Below is a small trained network, with its code and all its weights. Each question gives an input and a class and asks what happens when units are switched off, that is, made to give their printed mean instead of their output.

import numpy as np


def w(rows, s, z=0):
    codes = np.array(rows[::2]) - 128.0
    scale = np.full(codes.shape[1], s)
    scale[-1] = z or s
    return codes * scale


def f(y):
    return y / 2 * (1 + np.tanh(0.7978845608 * (y + 0.044715 * y**3)))


def log_softmax(a):
    a = a - a.max(-1, keepdims=True)
    return a - np.log(np.exp(a).sum(-1, keepdims=True))


def net(x, mask):
    res = np.array(x, float).reshape(1, 7) / 4 @ E
    y = f(res @ A[0][:, :-1].T + A[0][:, -1])
    res = res + np.where(mask, y, B[0][:, -1]) @ B[0][:, :-1]
    return log_softmax(res[-1] @ U[:, :-1].T + U[:, -1])


A, B = {}, {}
E = w([
[106,178,109,12,169,226],'x0',
[135,136,74,115,21,134],'x1',
[57,153,181,118,25,140],'x2',
[37,214,97,194,154,93],'x3',
[119,158,142,171,115,217],'x4',
[69,52,56,63,139,143],'x5',
[128,115,55,166,162,173],'x6',
],0.012)
A[0] = w([
[87,226,207,119,92,161,160],'n0',
[151,199,107,244,79,32,245],'n1',
[54,53,126,166,195,21,175],'n2',
[59,117,93,139,42,46,169],'n3',
[254,54,156,90,70,135,149],'n4',
[197,153,136,88,152,173,255],'n5',
[109,196,104,219,63,125,134],'n6',
[211,125,11,109,179,73,178],'n7',
],0.0091,0.0044)
B[0] = w([
[82,209,196,83,99,106,210],'n0',
[201,161,116,231,113,142,253],'n1',
[84,125,163,200,193,87,199],'n2',
[44,140,77,139,86,28,201],'n3',
[189,13,182,127,80,89,219],'n4',
[180,140,137,1,105,145,192],'n5',
[147,199,60,172,57,174,206],'n6',
[194,115,75,111,178,140,198],'n7',
],0.0092,0.016)
U = w([
[150,187,123,225,54,190,124],'0',
[104,224,244,106,142,201,180],'1',
[31,105,162,220,179,93,84],'2',
[65,164,117,118,39,82,38],'3',
[204,161,184,168,169,39,2],'4',
[201,7,189,129,75,112,205],'5',
[143,97,39,111,238,184,165],'6',
[102,102,100,28,90,228,156],'7',
],0.012,0.0039)

Each question gives the input, the list of numbers given to net, and the class t.
The units are the neurons (one row each of A and B). Each row of codes is followed by its name. A weight is (code - 128) times the scale printed after its matrix; where a second scale follows, it is the last column's (A, B and U).
mask holds one flag per neuron, in row order. A switched-off neuron (its flag False) gives its mean, the last column of its row in B, instead of its output. The means were averaged over made-up inputs and are rounded, as every weight is.
A unit's drop is (log p(t) with every unit on - log p(t) with that unit switched off) / (log p(t) with every unit on - log p(t) with every unit switched off).
The circuit of an input: a set's keep is (log p(t) with only the set's units on - log p(t) with every unit switched off) / (log p(t) with every unit on - log p(t) with every unit switched off). Starting from all 8 units, units are removed one at a time, each time the one whose removal leaves the highest keep (on an exact tie, the one counted first), for as long as the keep stays at least 0.8.
circuit, biggest first: the units of the circuit, biggest drop first
unit that matters most: the unit with the biggest drop
k most important neurons: the k neurons with the biggest drops, biggest first
drop when u is switched off: that unit's drop, to one decimal
input [-7,6,-3,3,-2,3,-7], class 0: 2 most important neurons	n1, n6
input [-5,-1,7,-2,4,7,4], class 3: circuit, biggest first	n3
input [0,-7,7,-6,4,5,6], class 7: 2 most important neurons	n1, n4
input [-4,2,-3,-1,6,1,-5], class 5: circuit, biggest first	n6, n0
input [1,-7,0,0,1,2,2], class 6: 3 most important neurons	n0, n3, n4
input [2,3,3,0,7,1,-1], class 1: circuit, biggest first	n1, n0
input [8,2,-4,-7,-2,-7,8], class 7: 3 most important neurons	n5, n1, n2
input [-7,-5,8,5,0,1,-8], class 2: 2 most important neurons	n2, n3
input [8,7,0,-8,6,-8,2], class 7: 3 most important neurons	n5, n1, n0
input [-8,-3,-2,-1,7,-1,-7], class 0: circuit, biggest first	n1, n6
input [3,2,2,-5,6,-3,-1], class 1: 4 most important neurons	n0, n7, n3, n1
input [0,-4,-4,3,2,-7,-1], class 0: circuit, biggest first	n1, n4
input [-6,2,-5,7,-6,-1,-1], class 2: 3 most important neurons	n2, n3, n5
input [-4,-5,1,-1,-5,4,-7], class 2: unit that matters most	n2
input [6,3,0,0,-2,-1,7], class 7: 2 most important neurons	n1, n2
input [-6,-6,-1,7,-5,-7,3], class 0: 2 most important neurons	n1, n6
input [-8,-3,8,5,4,7,-6], class 2: 3 most important neurons	n2, n5, n3
input [-7,-5,0,-4,1,-3,-8], class 5: 2 most important neurons	n4, n0
input [4,-2,5,-8,3,-6,3], class 5: 2 most important neurons	n4, n6
input [2,-8,-3,-1,-6,7,-6], class 6: unit that matters most	n7
input [2,0,-7,-2,7,-2,-8], class 5: 2 most important neurons	n4, n6
input [-5,-6,-7,-8,-3,-8,-8], class 5: drop when n4 is switched off	0.5
input [-4,-8,7,4,-8,7,-8], class 2: drop when n2 is switched off	0.2
input [2,0,3,4,-7,7,-3], class 2: drop when n6 is switched off	0.1
input [-5,1,-3,-4,7,8,8], class 6: drop when n4 is switched off	0.0
